Below is a small trained network, with its code and all its weights. Each question gives an input and a class and asks what happens when units are switched off, that is, made to give their printed mean instead of their output.

import numpy as np


def w(rows, s, z=0):
    codes = np.array(rows[::2]) - 128.0
    scale = np.full(codes.shape[1], s)
    scale[-1] = z or s
    return codes * scale


def f(y):
    return np.maximum(y, 0)


def log_softmax(a):
    a = a - a.max(-1, keepdims=True)
    return a - np.log(np.exp(a).sum(-1, keepdims=True))


def net(x, mask):
    res = np.array(x, float).reshape(1, 8) / 4 @ E
    y = f(res @ A[0][:, :-1].T + A[0][:, -1])
    res = res + np.where(mask, y, B[0][:, -1]) @ B[0][:, :-1]
    return log_softmax(res[-1] @ U[:, :-1].T + U[:, -1])


A, B = {}, {}
E = w([
[128,130,126,128],'x0',
[132,132,131,127],'x1',
[128,127,127,128],'x2',
[114,177,219,178],'x3',
[171,246,75,121],'x4',
[134,116,107,164],'x5',
[127,130,128,125],'x6',
[2,136,66,131],'x7',
],0.0098)
A[0] = w([
[171,67,54,38,41],'N1',
[131,38,140,134,46],'N2',
[115,89,155,110,41],'N3',
[120,72,155,96,67],'N4',
[160,108,68,231,131],'N5',
[221,100,139,108,56],'N6',
[114,155,246,168,63],'N7',
[133,97,138,118,224],'N8',
[178,209,72,103,6],'N9',
[171,229,63,121,57],'N10',
[246,101,150,136,123],'N11',
],0.012,0.011)
B[0] = w([
[195,244,109,250,194],'N1',
[124,85,173,190,176],'N2',
[115,48,195,169,139],'N3',
[89,93,195,147,161],'N4',
[140,177,201,75,171],'N5',
[92,112,53,156,185],'N6',
[143,154,65,192,203],'N7',
[185,196,145,66,254],'N8',
[87,87,181,170,178],'N9',
[142,16,187,151,216],'N10',
[58,106,72,81,248],'N11',
],0.011,0.0087)
U = w([
[156,142,135,107,241],'0',
[136,42,207,190,5],'1',
[164,220,109,214,49],'2',
[157,159,148,67,206],'3',
[156,151,138,84,192],'4',
[2,96,7,102,36],'5',
[171,150,143,82,167],'6',
],0.011)

Each question gives the input, the list of numbers given to net, and the class t.
The units are the neurons (one row each of A and B). Each row of codes is followed by its name. A weight is (code - 128) times the scale printed after its matrix; where a second scale follows, it is the last column's (A, B and U).
mask holds one flag per neuron, in row order. A switched-off neuron (its flag False) gives its mean, the last column of its row in B, instead of its output. The means were averaged over made-up inputs and are rounded, as every weight is.
A unit's drop is (log p(t) with every unit on - log p(t) with that unit switched off) / (log p(t) with every unit on - log p(t) with every unit switched off).
The circuit of an input: a set's keep is (log p(t) with only the set's units on - log p(t) with every unit switched off) / (log p(t) with every unit on - log p(t) with every unit switched off). Starting from all 11 units, units are removed one at a time, each time the one whose removal leaves the highest keep (on an exact tie, the one counted first), for as long as the keep stays at least 0.8.
circuit, biggest first: the units of the circuit, biggest drop first
unit that matters most: the unit with the biggest drop
top k neurons: the k neurons with the biggest drops, biggest first
drop of u: that unit's drop, to one decimal
input [4,-8,-8,-7,8,2,4,-7], class 1: unit that matters most => N10
input [-8,1,-6,8,-7,-2,4,-7], class 0: circuit, biggest first => [N11, N1, N7]
input [7,-4,7,3,-6,-3,-1,-8], class 5: circuit, biggest first => [N11, N6]
input [4,2,2,7,-2,2,-3,-3], class 2: top 2 neurons => [N7, N10]
input [5,3,4,-5,7,-2,-6,1], class 1: top 2 neurons => [N10, N9]
input [-7,7,-7,-3,8,-7,1,-3], class 1: circuit, biggest first => [N10, N9]
input [4,8,6,-6,7,6,-6,-5], class 1: top 2 neurons => [N10, N9]
input [-2,5,4,6,7,-7,2,3], class 1: circuit, biggest first => [N10, N8]
input [8,-3,-6,-6,2,-3,0,6], class 0: top 2 neurons => [N11, N7]
input [-3,-5,4,4,8,-1,0,-5], class 1: top 3 neurons => [N10, N9, N8]
input [-4,-6,4,-8,-8,-4,-8,0], class 1: top 4 neurons => [N2, N4, N3, N7]
input [-8,-6,8,1,-7,-6,-2,8], class 0: top 2 neurons => [N11, N10]
input [5,0,-8,-3,-4,1,-4,6], class 4: top 2 neurons => [N11, N6]
input [7,5,-1,-6,2,-3,4,6], class 0: circuit, biggest first => [N11]
input [-1,2,-7,7,-6,-7,7,2], class 2: top 3 neurons => [N7, N10, N11]
input [-4,1,4,-7,6,5,-7,4], class 2: top 2 neurons => [N1, N11]
input [2,-6,7,-6,-6,-8,8,3], class 3: top 3 neurons => [N8, N10, N7]
input [0,-4,1,-6,-8,7,-6,4], class 1: drop of N2 => 0.6
input [3,-5,-4,-1,-6,8,-5,3], class 3: drop of N5 => 0.2
input [-2,-6,7,7,-2,-3,5,1], class 2: drop of N11 => 0.3
input [5,-6,5,6,-4,1,-4,-6], class 2: circuit, biggest first => [N7]
